Here is a tiny trained network, its code and every weight. The questions are about switching its units off for an input and a class, where a switched-off unit gives its printed mean instead of its output.

import numpy as np


def w(rows, s, z=0):
    codes = np.array(rows[::2]) - 128.0
    scale = np.full(codes.shape[1], s)
    scale[-1] = z or s
    return codes * scale


def f(y):
    return y / 2 * (1 + np.tanh(0.7978845608 * (y + 0.044715 * y**3)))


def log_softmax(a):
    a = a - a.max(-1, keepdims=True)
    return a - np.log(np.exp(a).sum(-1, keepdims=True))


def net(x, mask):
    res = np.array(x, float).reshape(1, 7) / 4 @ E
    y = f(res @ A[0][:, :-1].T + A[0][:, -1])
    res = res + np.where(mask, y, B[0][:, -1]) @ B[0][:, :-1]
    return log_softmax(res[-1] @ U[:, :-1].T + U[:, -1])


A, B = {}, {}
E = w([
[113,132,86,127],'x0',
[227,102,83,188],'x1',
[129,128,131,132],'x2',
[83,2,142,133],'x3',
[113,132,90,125],'x4',
[135,120,111,96],'x5',
[118,129,117,125],'x6',
],0.009)
A[0] = w([
[145,110,140,173,149],'N0',
[125,119,75,151,186],'N1',
[133,80,91,98,104],'N2',
[109,178,109,110,86],'N3',
[153,97,157,104,219],'N4',
[154,197,150,101,58],'N5',
[86,22,101,182,111],'N6',
[156,133,75,61,81],'N7',
[153,189,143,81,167],'N8',
[128,64,138,102,162],'N9',
[4,151,193,105,92],'N10',
[149,186,136,140,97],'N11',
[161,185,120,133,174],'N12',
[60,161,159,46,82],'N13',
[151,131,223,169,232],'N14',
[207,69,72,223,114],'N15',
[138,205,103,117,102],'N16',
[177,116,80,201,97],'N17',
[5,188,155,102,116],'N18',
[193,102,123,120,78],'N19',
[150,138,161,134,253],'N20',
[185,198,118,113,169],'N21',
[127,57,138,117,74],'N22',
[142,174,75,119,91],'N23',
[88,132,172,120,95],'N24',
[154,50,162,107,178],'N25',
[160,188,122,112,70],'N26',
],0.011,0.0046)
B[0] = w([
[160,113,142,62,157],'N0',
[107,129,133,30,165],'N1',
[124,186,147,149,149],'N2',
[139,136,86,172,141],'N3',
[70,169,177,69,184],'N4',
[124,122,220,219,156],'N5',
[38,137,204,201,243],'N6',
[146,150,170,159,129],'N7',
[74,136,151,125,181],'N8',
[39,127,159,172,192],'N9',
[234,92,130,117,254],'N10',
[92,197,183,181,152],'N11',
[76,202,130,151,179],'N12',
[231,71,154,140,208],'N13',
[93,153,69,33,207],'N14',
[195,102,90,91,250],'N15',
[94,110,185,147,169],'N16',
[220,116,135,83,190],'N17',
[215,77,141,70,247],'N18',
[204,115,184,117,149],'N19',
[70,185,66,71,191],'N20',
[28,167,150,153,198],'N21',
[120,96,208,230,169],'N22',
[126,143,120,181,146],'N23',
[178,89,146,118,158],'N24',
[68,150,104,168,211],'N25',
[96,102,254,209,152],'N26',
],0.0052,0.007)
U = w([
[96,128,205,224,69],'0',
[246,111,171,134,48],'1',
[113,135,139,113,254],'2',
],0.012,0.0034)

Each question gives the input, the list of numbers given to net, and the class t.
The units are the neurons (one row each of A and B). Each row of codes is followed by its name. A weight is (code - 128) times the scale printed after its matrix; where a second scale follows, it is the last column's (A, B and U).
mask holds one flag per neuron, in row order. A switched-off neuron (its flag False) gives its mean, the last column of its row in B, instead of its output. The means were averaged over made-up inputs and are rounded, as every weight is.
A unit's drop is (log p(t) with every unit on - log p(t) with that unit switched off) / (log p(t) with every unit on - log p(t) with every unit switched off).
The circuit of an input: a set's keep is (log p(t) with only the set's units on - log p(t) with every unit switched off) / (log p(t) with every unit on - log p(t) with every unit switched off). Starting from the 12 units with the biggest drops (on a tie, the unit counted first), units are removed one at a time, each time the one whose removal leaves the highest keep (on an exact tie, the one counted first), for as long as the keep stays at least 0.8.
units of the circuit, in order: the units of the circuit, biggest drop first
most important unit: the unit with the biggest drop
k most important neurons: the k neurons with the biggest drops, biggest first
drop when u is switched off: that unit's drop, to one decimal
input [0,-6,3,5,-1,3,3], class 1: units of the circuit, in order : (N10, N13)
input [7,6,5,-7,-3,4,0], class 0: most important unit : N21
input [5,5,8,-6,6,-7,-7], class 0: 2 most important neurons : (N21, N26)
input [-7,4,3,5,-3,-5,5], class 2: 2 most important neurons : (N14, N15)
input [-1,-7,3,-8,3,6,-8], class 0: units of the circuit, in order : (N5, N26)
input [-7,-6,-8,-7,5,7,6], class 0: units of the circuit, in order : (N5, N26)
input [1,-3,2,5,5,5,5], class 0: units of the circuit, in order : (N6, N14)
input [-7,6,6,-2,-7,-7,1], class 2: units of the circuit, in order : (N14, N20)
input [3,-5,1,-4,-8,-4,-3], class 1: units of the circuit, in order : (N18, N10)
input [7,-8,-3,-5,-1,1,1], class 1: units of the circuit, in order : (N18, N13)
input [1,-7,3,5,0,-4,7], class 1: 2 most important neurons : (N10, N18)
input [-1,-6,5,5,6,3,-1], class 1: 4 most important neurons : (N10, N18, N13, N21)
input [0,-7,8,2,8,-1,-4], class 1: drop when N17 is switched off : 0.0
input [-8,-8,-6,-7,-6,7,-1], class 1: units of the circuit, in order : (N13)
input [-6,7,-2,-7,-4,-1,2], class 0: drop when N12 is switched off : 0.2
input [-8,6,-5,-5,-4,-6,6], class 2: drop when N14 is switched off : 0.3
